In the rows, 128 means zero.
Rows near named flat spaces through zero (a row that begins with a name and a colon came from that space)
q200-q845: [114 126 130 157 118 111 117 142 131  87 121 102 117 126 102 107 130 145
 140 142 112 112 140 106 140 103 117 133  80 133]
q200-q845: [148 116 155 116 127 125 116 144 162 135  95 102 111 101 124 101 149 107
 115 108 120 124 117 137 170 120 120 128 133 102]
q200-q845: [ 32 119  92 155 132  55  31 179 119 158 117  47  98 122 142  89  98 141
 143 135 116 139 126  99 143  83  85 129  29 134]
q200-q845: [121 140 103 100 124 158 155 123 111 164 147 168 131 160 156 147  83 158
 124 115 135 133 111 151 115 142 120 138 155 136]
q512-q819: [111 120 136 155 126  94 106 134 125 121 127 103 129 135 120 110 143 111
 125 143 122 134 130  98 122 112 122 136  96 132]
q479-q42: [137 111 145  59  73  77 118 191 135 179 117 174 140 171 164  93  87 108
 146  70 131 195  56 165 119  66  33 204 189  91]
q319-q83: [154 136 135 146 123 164 165  86 131 142 143 143 128 157 135 143 126 137
 113 137 123 103 128 125 118 139 145 128 151 138]
q319-q83: [ 69 122  97 179 141  56  33  85  93 235 206  88 144 114 170 171 104 111
 173 158 146 141 164 120  57  91  99 144 139 119]
q512-q819: [148 138 114 125 130 125 133 109 108  86 153 165 159 106 114 177 139 128
 176 138 148 140 157 145  76 133 149 106 166 139]
q200-q845: [146 111 164 113 140 120 113 147 161 137  91  97 115  88 119  96 166  88
 100 111 124 131 120 130 178 134 128 128 130  96]
q512-q819: [148 128 149  90 141 195 192 117 126 186 156 171 123 120 133 121  93 156
  73 116 124 105 125 157 183 167 109 190 166  83]
q512-q819: [137 111 154  62 136 111 130 184 136 131  97 149 139 100 125  95 146  86
 101  95 140 176  99 145 164 144 108 156 148  91]
q319-q83: [206 137 140 130  80 125 156 100 154  68  93 164 150 188 138 158 170  91
 172 110 134 147  93 135  54 100 161  73 200 173]
q512-q819: [141 124 140  98 135 133 142 136 123 136 136 156 142 108 125 131 130 116
 121 118 138 144 128 145 135 143 121 149 159 105]
q200-q845: [160 134 132  90 103 176 167 137 154 149 111 154 106 147 144 119  89 165
 123  90 116 110  97 169 163 118 103 143 167 113]
q479-q42: [164 128 148 147 119 135 146  99 140 113 124 132 136 144 124 136 157 106
 126 134 127 121 126 118 110 128 149 116 151 137]
q512-q819: [143 127 147  92 139 170 184 137 118 133 143 174 136 116 113 118 113 144
  89 123 128 124 129 143 167 163 117 177 146  97]
q479-q42: [129 127 127 133 102 104 120 140 130 113 122 131 131 154 130 121 122 128
 151 123 123 140 113 124 107  95 108 134 128 137]
q200-q845: [165 131 132 159 109 110 107  89 143 109 132 119 138 126 129 163 155 109
 181 133 132 121 142 135  76  95 144  91 169 142]
q319-q83: [165 146 120 171 107 159 162  84 134  61 129 138 129 158 110 160 139 156
 162 148 118  90 145 119  90 118 166  84 133 171]
q479-q42: [ 89 134  97 141 120 110 100 153 123 106 115 102 111 140 128 118 105 159
 150 131 119 124 126 118 127 105 118 109  75 152]
q479-q42: [140 126 137 120 121 127 133 128 134 136 123 135 130 137 134 125 131 118
 124 120 128 134 116 132 126 124 123 134 145 124]
q479-q42: [ 97 118 144 116 139 141 140 170 139 148  98 100  97 137 123  64 117 137
  59 121 107 119 103 105 207 145 109 163  64 111]
q319-q83: [111 120 132  92 132 109 125 181 125 110  98 133 130 125 122  95 133 112
 108 112 131 162 105 123 153 137 116 140 104 122]
q512-q819: [107 116 140 202 129  75  69  74 120 205 181  78 135 133 148 140 138  96
 139 164 126 117 154  96  86  90 110 153 130 117]
q319-q83: [ 77 121 138  98 149 139 182 165  87 174 132 163 140 200 145  74 110 111
  16 136 129 167  79  80 160 189 120 198  76 133]
q200-q845: [105 133 110 119 109 140 131 153 130 138 123 126 104 151 137 109  78 177
 132 114 112 115 111 139 151 105  93 146 103 129]
q479-q42: [147 128 130 114 115 121 127 124 132 139 130 146 138 137 141 141 127 115
 145 114 135 143 116 145 105 116 120 128 168 125]
q479-q42: [135 124 130 105 116 107 122 137 116 141 149 159 149 122 134 140 115 122
 154 117 139 154 125 150 104 110  97 158 169 109]
q319-q83: [135 114 131  98 125  75  51 154 154 151 112 100 126  57 138 135 140  96
 184  94 142 155 133 171 128  87  97 114 170  89]
q319-q83: [124 133 131  95 128 161 189 199 129   4  64 148 116 139  74  75 139 157
  90 122 111 130 108 105 190 162 148 119  48 152]
q512-q819: [111 126 135 170 127 117 131 119 115 110 145 114 130 143 108 116 133 135
 119 159 116 113 143  92 124 121 126 148  86 136]
[149 123 140 103 136 116 135 114 100 146 186 183 172  84 120 165 126 113
 155 132 153 154 158 160  95 134 106 175 200  87] => q479-q42
[177 132 161 162 118 156 193 105 126  24 135 157 146 127  65 130 165 138
 130 160 115  97 159 103 125 137 156 136 120 137] => q200-q845
[ 85 109 141 117 154  97  87 176 137 151  99  77 109  93 123  76 142 102
  86 123 123 142 121 108 188 138 113 144  69 102] => q200-q845
[139 120 148 110 138 120 143 132 110 125 153 162 156 102 112 133 140 108
 122 133 140 149 141 133 124 143 118 166 155 100] => q512-q819
[130 134 129 175 133 149 139  62 112 181 194 130 133 134 136 161 107 151
 130 160 124  88 163 125 105 126 125 156 150 119] => q512-q819
[ 87 129 114 152 121 118 114 160 132 101 100  87  99 152 118  89 115 156
 116 136 106 113 117  96 158 112 121 120  45 151] => q479-q42
[140 122 151 100 153 152 162 136 126 132 122 148 137 111 118 114 148 106
  78 126 135 137 125 126 162 175 144 146 135 109] => q200-q845
[127 139 116 161 129 152 142 108 125  87 138 120 119 123 105 141 122 167
 143 150 117  90 157 120 129 128 146 110 100 145] => q319-q83
[133 127 135 139 114 131 133 133 149 120  95 107 110 163 134 104 137 123
 111 121 114 120 102 111 140 118 135 112 107 146] => q479-q42
[135 119 140 128 134 118 102  84 131 252 170 125 136 126 178 150 117  95
 118 120 141 135 123 149 108 122 106 159 198  93] => q319-q83
[125 122 140 172 134 105 107  78 111 181 188 120 146 120 135 152 131 112
 137 158 133 118 160 116  92 115 117 161 152 110] => q512-q819
[134 137 112 141 126 149 122  92 135 168 144 120 117 134 153 155 108 146
 142 126 128 104 134 146 114 122 134 109 154 134] => q512-q819
[145 110 155  75 137 121 106 146 154 209 117 125 123  85 155 113 129  91
 108  87 138 150 107 169 168 129  95 158 186  70] => q319-q83
[134 130 130 147 108 129 132 132 137  95 122 119 117 136 111 119 120 153
 148 131 112 108 132 124 133 100 116 130 110 133] => q200-q845
[135 125 137 105 132 105 148 166 104  35 121 169 164 105  82 124 159 109
 140 137 141 166 140 117 115 143 136 136 117 130] => q512-q819
[151 124 142 128 118 128 122 127 152 125 111 116 119 118 126 122 139 121
 136 116 122 120 123 138 139 112 124 121 143 118] => q200-q845
[110 115 143 142 127  94  98 141 137 155 117  93 120 135 135  98 139 101
 110 129 121 137 114 106 140 111 111 144 103 119] => q512-q819
[ 95 142  81 159 129 106  90 121 103  83 151 116 133 113 117 166 112 164
 195 151 134 121 167 127  80 107 138  88  98 160] => q479-q42
[144 142 105 132 149 167 124  88 146 140 110 110 114 120 152 166 143 126
 129 123 137 106 134 143 118 159 188  49 147 157] => q479-q42
[127 132 120 148 131 132 115 112 130 123 141 113 121 106 120 143 123 147
 151 137 125 106 153 134 126 118 130 117 125 126] => q319-q83

Rows near named flat spaces through zero (a row that begins with a name and a colon came from that space)
q462q101: [124  97 122 150  72  93 139  85 141 161  84  92 117 141 166  75 168 108
 114 143 114 145  98 102  91  98  93 112 106 141]
q596q156: [ 81 129 154 147 110 141 165 153 157 121  99 168 145 130 151 100 105 120
 128 117 116 137 154  83 116 139 120 119 106 152]
q89q554: [176  95 135 104 121  77 149  88 116 147 108 120 119 126 140  83 132 112
 109 159 108 124 105 142 130  94 112  93 149 135]
q89q554: [142 159 127 124 145 133 133 129 125 124 126 161 140 103 105 155  96 138
 113 106 146 126 169 127 126 142 156 139 147 138]
q112q246: [ 95 132  99 135  95 158 128 114 151 127 113 121 117  88 141 147 101 139
 148 121 147 135 101 109 104 138 122 146 136 105]
q89q554: [154 151 145 139 146 104 145 131 111 141 112 125 152 190 115 125 179 108
  79 149 120 133 124 113 114 116 116 134  89 151]
q89q554: [116 111 146 133 135 112 124 147 139 141 127 139 143 152 135 110 141 132
 127 123 129 110 144 114 136 134 128 126 121 145]
q462q101: [147 118 142 104 139 124 107 109 115 133 146 133 127 123 108 153 145 134
 119 132 134 108 137 140 148 124 131 131 131 137]
q112q246: [108 118 144 123 118 118 153 140 153 147 107 167 142 125 142 118 107 127
 106 124 125 117 152 115 123 145 121 124 135 162]
q112q246: [ 94 126  96 125 132 139 176 183 170 137  95 139 140 144 166 122  69 141
 138 166 136 109  38 115 107 161 100 144 147  95]
q596q156: [140 110 136  84 132 122 156  92 116 135 157 134 114 116 110 129 140  90
  95 154  97 141 137 175 150 114 111  95 165 139]
q596q156: [129 115  92  85 113 132 165  63 151 147 108 137 124  63 119 143  86 125
 126 158 159 115  65 105 108 114 117 128 198  81]
q462q101: [148  96 185 111 136 107 133 115 105 115 133 136 128 154 131  91 166 109
 123 151  90 123 138 124 160  94 110  90  93 154]
q462q101: [154 110 150 109 163 112 134 145 117 111 128 136 138 146 130 105 118 138
 150 156 124 100  91 118 154 112 128 114 127 106]
q596q156: [127 112  84 121  85 139 122  71 137 136 107  84 100  85 144 136 123 133
 152 150 146 134  47 115  99 106 106 137 144  79]
q112q246: [152 113 135 116 121  92 140 147 149 147  85 178 133  92 158 110  48 161
 120 113 133  96 154 137 127 152 142 122 159 167]
q89q554: [152 116 149 129 119 116  99 117 114 121 116 125 122 122 136 125 135 146
 139 123 128 115 132 120 135 115 131 128  99 143]
q112q246: [178 108 178 141 138 102 123 142  85  89 101  94 122 193 160  67 171 125
 154 177  83 128  61 107 144  75  98  98  36 122]
q112q246: [158 129 137 157 153  83 112 143 106 140 138 101 141 189 122  85 182 117
 116 120 118 133 156 134 131 111 141 117 110 140]
q112q246: [ 97 120 154 128  90 139 124  87 141 137 127 159 125  84 121 135 135 117
 112  91 126 141 207 109 125 128 134 119 126 173]
q596q156: [ 68  72 136 131  77 157  72 128 164 130 125 118 108  92 168 138 123 170
 190 110 145  93 105  99 137 143 111 146 104 125]
q462q101: [138 180 145 131 127 170 106  82 100  97 142 150 128  80  76 188 137 126
 118  88 147 154 200 106 125 117 162 145 105 139]
q596q156: [132 120 123 131 122 127  94 119 123 132 140 111 119 121 125 140 143 140
 139 115 137 121 136 137 133 128 135 137 125 129]
q596q156: [137  49 146 117 155  57 115 169 153 163 123 130 146 170 166  51 123 157
 160 145 132  58  99 120 160 128 125 106 158 126]
q462q101: [ 95  89 113 113 103 146  88 112 146 134 160 118 101  75 135 142 112 146
 168 104 138 114 142 153 148 142 134 127 166 118]
q462q101: [134 127 143 126 139 125 128 128 113 120 146 123 127 146 119 120 153 112
 121 132 110 138 144 141 142 118 126 114 118 135]
q596q156: [121 150  98 122 134 141 170 130 131 132 128 116 129 144 122 139 128 102
 104 159 121 151  84 142 109 132 108 131 145 104]
q89q554: [ 67  52 109 105 101 120 155 118 166 158 161  98 105 131 161  72 145  91
 146 157  96 132  91 160 144 125  86  85 188 106]
q462q101: [120 149  95 130 135 153 115 117 122 119 164 110 116 103 102 155 125 123
 141 108 141 148 143 153 129 134 149 136 162  98]
q462q101: [113 143 138 168 157 133  96 196 125 115 144 120 146 183 131 123 148 148
 151 104 134 119 149 119 138 149 147 148  88 131]
q89q554: [177 105 175 150 107 105  46 108  99 116  79  99 127 151 152 128 179 184
 163 132 149  82  83  62 127  90 119 155  15 142]
q112q246: [152 114 113 137 151  98 126 109 116 124 143  96 129 134 118  72 140 118
 161 129 135 133 116 117 134  91 149 102 163  78]
q89q554: [144 167 138 132 111 167  92 139 106  95 125 148 106  85 125 194  91 157
 127  94 124 140 174 162 132 154 145 153  87 167]
q112q246: [178 162 140 152 133 122  59 147  77 118 150 100 111 160 115 172 175 143
 104  97 112 142 185 190 139 140 145 151  65 182]
q596q156: [129 135 179 138 150 122 149 178 111 105 138 154 138 177 135  97 141 106
 110 128  78 145 180 147 154 131 124  99  86 175]
q596q156: [194 169 149 149 166 125 122 170  88  73  89 132 138 150 136 119  91 163
 159 141 129 120  85 101 128 110 147 137  64 107]
q112q246: [126 124 153 104 118 117 135  93 142 162 110 174 149 113 108 161 139 129
  77 123 148 102 167 101 122 135 124 142 132 176]
q89q554: [129  77 149 112 106 106  84 111 152 151 101 150 131  91 150 129 107 179
 157 115 162  65 124  90 138 131 132 141 129 144]
q89q554: [ 93 110 150 144 140 146 102 123 108 102 205  95 115 151 104  95 200  89
 159 103  96 164 192 147 167 104 140  92 123 117]
q89q554: [ 64 141 106 138 142 174 142 126 128 114 206  95 122 147  91 129 183  72
 136 119 112 180 157 149 140 125 130 112 158  88]
q462q101: [119 136 144 114 155 157 100 156 125 106 160 158 132 107 107 170 102 155
 150 104 142 105 166 140 161 154 154 143 133 131]
q462q101: [166 142 120 129 178 103 132 158 110 131 133 111 149 187 114 123 149 130
 118 157 136 111  85 132 132 123 131 137 126 104]
q112q246: [122 132 107 168 136  95 133 150 140 159 111  95 153 195 138  91 173 121
 117 133 142 128 103  97  98 125 123 141 115 116]
q596q156: [ 62 125 119  92 114 175 145 108 159 147 169 159 126  90 101 189 128 106
  99 121 134 131 162 148 137 162 116 138 175 142]
[136 127 133 112 119 118 163 121 135 139 101 150 132 125 138 125 109 118
  98 149 117 127 114 128 118 129 110 121 133 146] => q462q101
[141 129 178 103 163 138 150 180 103 100 144 149 133 188 131 136 144 113
 105 174  76 123 109 163 167 134  96 113  76 158] => q112q246
[116 147 124 131  94 178  89  85 111 108 141 103 104  97 111 189 161 130
 135 117 136 150 125 124 119 120 120 153  87 124] => q112q246
[177 155  97 124 137 122  84 129 109 139 121 110 123 123 116 189 120 166
 116 125 160 106 103 158 117 146 141 173 124 127] => q112q246
[160 114 160  57 164 172 130  63  78  65 184 122 105  89  77 159 147 105
 162 182 111 129  75 136 185  70 118  95 135  65] => q112q246
[142 144 135 142 144 127 118 144 120 111 122 136 137 128 123 124 113 144
 144 113 139 123 142 111 129 126 151 133 117 122] => q89q554
[160 111 164 102 141 101 138  89 117 140 107 141 150 149 112 124 168 123
 103 165 137  98  98  81 132  93 111 124 106 134] => q112q246
[116 145 107 107 112 150 140 101 138 146 128 138 125 103 112 183 125 121
  92 135 141 133 121 140 111 145 115 150 147 136] => q89q554
[128 141 115 149 114 137  99 115 118 126 135 100 118 126 122 141 153 130
 134 109 135 144 139 131 117 124 136 141 111 125] => q112q246
[153 172 155 156 134 134 106 126 102 102 120 152 137 114 105 142 126 138
 122  81 134 146 209 109 125 123 167 136  89 160] => q596q156
[192 107 145 142 164  61 121 168 101 113 133 127 121 143 150  36  92 135
 155 108  94 127 178 177 162 113 166  76 152 141] => q112q246
[179 154 135 146 138 120 119 117  88  99 113 101 123 148 123 117 148 127
 134 139 119 147 105 118 120  94 133 125  83 114] => q89q554
[174 111 201  96 133 122 124 147  92  85 123 173 108 112 147 119  91 138
 128 136  70 120 169 174 178 122 122  90  84 191] => q112q246
[113 122  70 133  88 135 115  80 147 151 126  91 105  78 132 140 119 130
 141 114 156 142 105 133  97 127 130 141 174  94] => q462q101
[ 92  95 106  86 109 152 143 100 164 143 126 138 121  79 135 154  94 138
 145 155 151  99  64 114 127 137 105 136 177  92] => q596q156
[172 140 115 143 141 112  92 121  98 125 128  82 125 159 119 135 168 139
 134 137 139 125  92 130 122 108 132 144  99 107] => q112q246

Rows near named flat spaces through zero
q18q634: [142 103 155 134 118 158 116 148 111  74 145 162 138 110 145 172 166 106
 125 143 131 150 140 120 130 141 155 139 130 111]
q534q144: [126 134 105 137 149 109 159 101 153 150 116  94 105 146  98  94 114 138
 155 136 133 106 128 129 120 120 128 105 147 147]
q18q634: [135 117 143 133  91 100 148 124 123 114 118  95 108 126 102 123  95 131
  97 135 117 171 135 157 131 105 109 132 125 133]
q18q634: [137 170  51 145 119 112 102  87 176 195  95  81 133 146 134  75  84 165
 155 131  81  76 126 131 105 104  55  88 130 167]
q792q220: [117 134 174 144 111 136 142 148 130 113 135 145 165 114 123 145 112 114
  97 141 139 155 145 104 146 155 124 147 119 109]
q534q144: [142 114  78 156 107  86  61 107 133 160 143  82 117 144 105 122 118 103
  74 128 107 174 140 139 137  84 132 107 190  97]
q534q144: [139  99  92  63 127  97  63 124  91 165 110 108 132 173 130 117 151 142
  92  98 100 109 101 165 124  65 109  69 156 147]
q18q634: [112 117 192  74 184 114 167 111 145 106  95 110 117 125 121  99 154 130
 149 153 143 103 137 101 161 124 135 107 140 138]
q248q317: [127 128 131 142 120 144 108 115 160 160 128 133 158 124 139 121 111 110
 126 135 109 121 151  97 131 159 127 104 189 133]
q459q684: [ 95 169 116 123 142 119 158 138 123 188 131 137 132 139 125 102  86 152
 133  84 154 101  97 132 123 150 120 158  88 135]
q248q317: [140 158 135 148  99 151 129 136 139  82 114 138 135  89 165 142 120 150
 145 152 104 130 136 128 124 130  74 165  48 130]
q248q317: [136 116 115 147 102 153 174 155  96 120 149 162 129 148 106 156 120 136
 142 108 149 125 109 159  86 151 150 133 109 152]
q459q684: [113 151 154 124 100 112 103 137 127 137 124 122 138  99 152 125  93 128
  82 117 114 165 131 127 156 126  94 169  98 104]
q18q634: [127 146 107 127 154 158  77 128 144 144 131 157 164 122 171 133 160 124
 149 131 117  86 130  90 131 145 124 118 132 119]
q18q634: [127 147 120 150 108 114 113 120 144 136 127 108 123 111 133 119  99 128
 110 132 114 153 137 128 138 121 104 149 118 114]
q18q634: [121 128 149  92 155 145  84 138 130 136 116 154 196 142 152 134 168 125
 115 141 120  87 133  84 146 133 113  86 142 126]
q459q684: [158  80 104 121 122 119 159 123  94  86 132 112  68 151  92 142 157 132
 150 128 135 141 114 185  96  90 163 107 138 151]
q248q317: [128 137 141 116 124 135 164 132 125 111 111 130 119 122 132 123 119 151
 151 130 127 112 120 141 119 130 106 136  86 152]
q248q317: [120 104 145  69 131 149 173 124 116 172 109 150 118 149 134 105 109 146
 167  85 124  76 105 153  99 159 141  90 172 198]
q18q634: [136 126 136 122 120 153  41 137 125 109 141 158 149  90 193 160 164 103
 108 129 101 147 142 104 151 132 129 149 136  90]
q248q317: [115 114 150  89 103 152 149 130 127 196 116 155 154 144 140 111  81 134
 133  84 112  95 119 136 107 176 126  92 190 186]
q534q144: [123 124 171 115 106 131 201 161 100 101 113 143 167 157  88 140 111 155
 114 137 148 118 117 143 113 134 101 113  74 161]
q534q144: [159  85 140 127 118 124 117 144 101  55 126 125 157 157  93 168 185 120
  97 177 127 146 142 133 127  84 127  81 125 121]
q792q220: [149 137 103 207 111 143 127 113 169  99 144 117 131 111 115 142 124 109
 144 175 120 151 164 104 119 141 130 133 143 110]
q792q220: [157 117  47 178 114 120 106 102 140 142 145  99  93 145 106 127 127 121
 147 132 113 135 132 152  95 105 144 107 169 132]
q459q684: [130 132 112 127 176 112 111 103 141 101 131 103  68 103 142 116 168 119
 160 141 137 133 130 122 148 102 155 155 121  97]
q792q220: [140 111 123 112 124 125  80 154  99 115 126 141 203 172 112 158 171 127
  76 148 122 116 127 116 131  94 106  72 124 118]
q459q684: [150  74 135 129  83 167 171 148  92 115 147 168 120 146 111 164 123 118
 143 104 131 137 122 170  79 161 172 105 175 173]
q534q144: [163 108  93 168 127 116 109 106 140  72 134  93  93 124 108 142 164 115
 139 175 116 156 150 136 123  85 138 117 138 109]
q248q317: [130 136 144 135  94 131  72 145 123 119 133 140 168 108 156 152 123 115
  76 134 106 162 142 114 149 125 100 145 115  97]
q534q144: [124 124 186 142 118 135 230 157 114  69 122 140 149 140  75 146 118 143
 130 160 166 135 131 130 119 146 122 133  70 146]
q248q317: [133 114 171 117 126 158 133 124 153 114 110 145 170 122 141 132 137 119
 139 159 110 108 156  92 134 157 117  90 167 149]
q459q684: [134 124 124 114 156 130 113 114 142 118 114 120 130 131 136 120 160 129
 148 149 120 102 135 111 135 115 125 102 139 131]
q792q220: [139 110 113  77 135 138  70 112 111 122 127 135  52  84 204 128 159 124
 160  88  98 133 111 163 131 110 151 161 140 128]
q534q144: [159 133  77 181  54  96 150 127 117 108 122  81 108 146  79 132  78 157
 101 143 105 170 125 190  92  78  73 129  77 146]
q459q684: [135 144 156 105  75 139 109 154 100  84 111 145 125  84 183 151 113 153
 108 117  96 156 117 161 133 113  69 183  34 129]
q792q220: [113 155 195 106 108 149  82 159 129 105 114 164 205  90 185 151 129 126
  80 144 107 139 145  84 170 146  73 155  77 100]
q534q144: [141 137  94 145  95 123 110 126 127 138 124 116 129 132 130 128 107 142
 119 124 105 133 124 150 111 111  96 125 112 138]
q534q144: [117 153  96 129 149 144  59 103 160 182 141 138 104  86 198 109 125 109
 154  95 107 117 130 103 142 155 146 162 169 105]
q792q220: [144 112  99 109 154 122 131 136 110 118 111 124 174 195  85 132 177 151
 131 154 135  72 115 128 107  88 111  47 118 155]
q248q317: [133 149 119 118 113 136 121 131 121 111 116 132 106 101 166 128 123 153
 147 118 110 123 114 151 122 117  94 163  65 136]
q248q317: [112 124 153 109 137 119 155 117 145 166 114 118 145 145 107 101 102 127
 123 125 131 112 134 114 135 146 127  96 173 150]
q792q220: [108 173 157 136  87 136 140 145 143 156 111 141 183 112 147 119  63 150
 101 122 112 125 131 113 135 159  60 152  78 139]
q459q684: [138 104 107 137 123 127 166 131 104 119 143 129  90 146  97 137 131 130
 147 113 147 135 112 166  99 124 164 127 134 143]
q459q684: [139 104 133  95 117 143 143 134 109 126 114 142 133 147 129 132 136 142
 143 118 118 102 117 150 105 127 124  93 139 169]
q18q634: [130 145 125 140 137 130 129 112 159 125 114 115 134 119 134 114 125 134
 146 152 117 112 142 107 133 130 106 121 124 131]
q792q220: [117 140 147 134 115 136 212 137 131 137 115 133 138 144  96 114  84 155
 149 125 145 105 120 139 105 157 110 124 100 171]
q792q220: [122 170  99 136 120 122 103 111 156 167 112 111 130 112 158  99  92 148
 136 120 101 110 126 123 130 126  79 142 104 133]
q18q634: [ 81 119 176  84 151 113 126 188  61 172 162 179 196 173  99 151 137 111
  45  74 192 138  95 113 154 149 174 135 126  91]
q459q684: [105 115  83  82 218  67 166  87 131 206 116  71  74 199  59  56 140 141
 159  99 170  70  94 141 125  90 176  67 192 152]
[128 111 182  88 113 153  84 125 137 121 117 150 137  84 191 136 134 107
 118 124  92 142 148 110 154 151 126 133 171 127] => q459q684
[108 158 170 145 119 175 134 152 135 116 149 184 136  67 187 151 112 115
 144 110 139 142 133 101 140 197 141 208  90 104] => q534q144
[125 162 150 172  63 155 183 154 139 125 122 151 178 118 122 140  58 152
 120 136 120 134 136 128 105 172  71 151  68 155] => q248q317
[124 116 129 131 162 116 144 115 133 120 137 115  95 129 110 121 148 113
 143 134 151 134 131 122 137 125 169 131 153 114] => q792q220
[152 102  91 127 123 113 169 130  91  91 128 110  76 158  87 137 147 150
 150 126 141 129 103 189  91  84 141 117  95 153] => q459q684
[ 76 181 153  89 183  98  88 106 158 190 122 112  95  75 188  75 105 121
 123  89 135 130 120  91 191 142 129 199 120  82] => q459q684
[136 166  80 165 178 138 132 121 155 101 124 125 148 142 119 125 173 149
 179 174 143  71 128  94 118 114 109 116  67 120] => q459q684
[132 136 118 135 142 108  93 125 127 103 132 110 114 115 134 133 153 122
 112 144 129 151 132 123 150  95 125 149 103  90] => q248q317
[131 129 104 144 113 157  82 158 105 141 158 175 176 138 147 166 146 116
 107 110 131 125 120 119 115 146 140 130 126 110] => q18q634
[114 112 188 144 138 123 167 146 119  86 151 138 124 113  99 150 136  96
 102 144 170 179 144 109 155 149 176 162 133  89] => q534q144
[ 76 148 185 113 137 121 185 146 131 196 134 147 165 139 104 103  67 123
  99  90 168 125 120 102 147 189 143 144 147 131] => q534q144
[119 113 125 109 167  95  90 132 111 138 138 115 151 163  99 129 170 109
  83 134 150 132 125 108 155  94 153  97 156  92] => q792q220
[138 124 112 121 132 143 150 134 111 106 127 141 105 131 133 136 146 146
 164 121 134 107 110 153 104 123 133 133  94 148] => q459q684
[127 125 138 103 155 124 131 109 144 126 109 114 112 124 137 108 143 132
 152 138 122 106 132 119 138 121 127 112 143 139] => q248q317
[133 103 149 112  89 118 103 162  87 120 131 141 188 160 106 160 132 123
  53 128 124 154 126 139 132 107 110  97 128 122] => q534q144
[128 117 146 127 161 115 167 124 130  93 122 113 120 143  91 125 156 128
 140 159 154 122 133 119 135 114 144 112 122 125] => q248q317
[139 109 113  87 113  99 130 106 121 152  96  88 101 152 115  97 109 152
 125 115  99 115 116 170 115  87  98  85 150 172] => q18q634
[128 108 157  65 189 113 103  96 146 107  96 102 103 119 149 101 185 122
 151 153 116 101 138 105 164  96 136  94 163 127] => q248q317
[136 136 118 141 110 141 132 125 137 125 124 130 126 119 139 129 115 136
 143 131 114 123 131 134 115 135 111 132 117 142] => q792q220
[145 101 118 117 117  86 124 118 120 122 107  81 140 175  73 118 133 135
  88 155 115 136 134 146 128  70 103  63 151 141] => q459q684
[140 112  52 106  87 107  49 113  95 198 144 112  61 125 166 118  99 127
 108  47  89 155  95 201 106  95 139 145 172 134] => q792q220
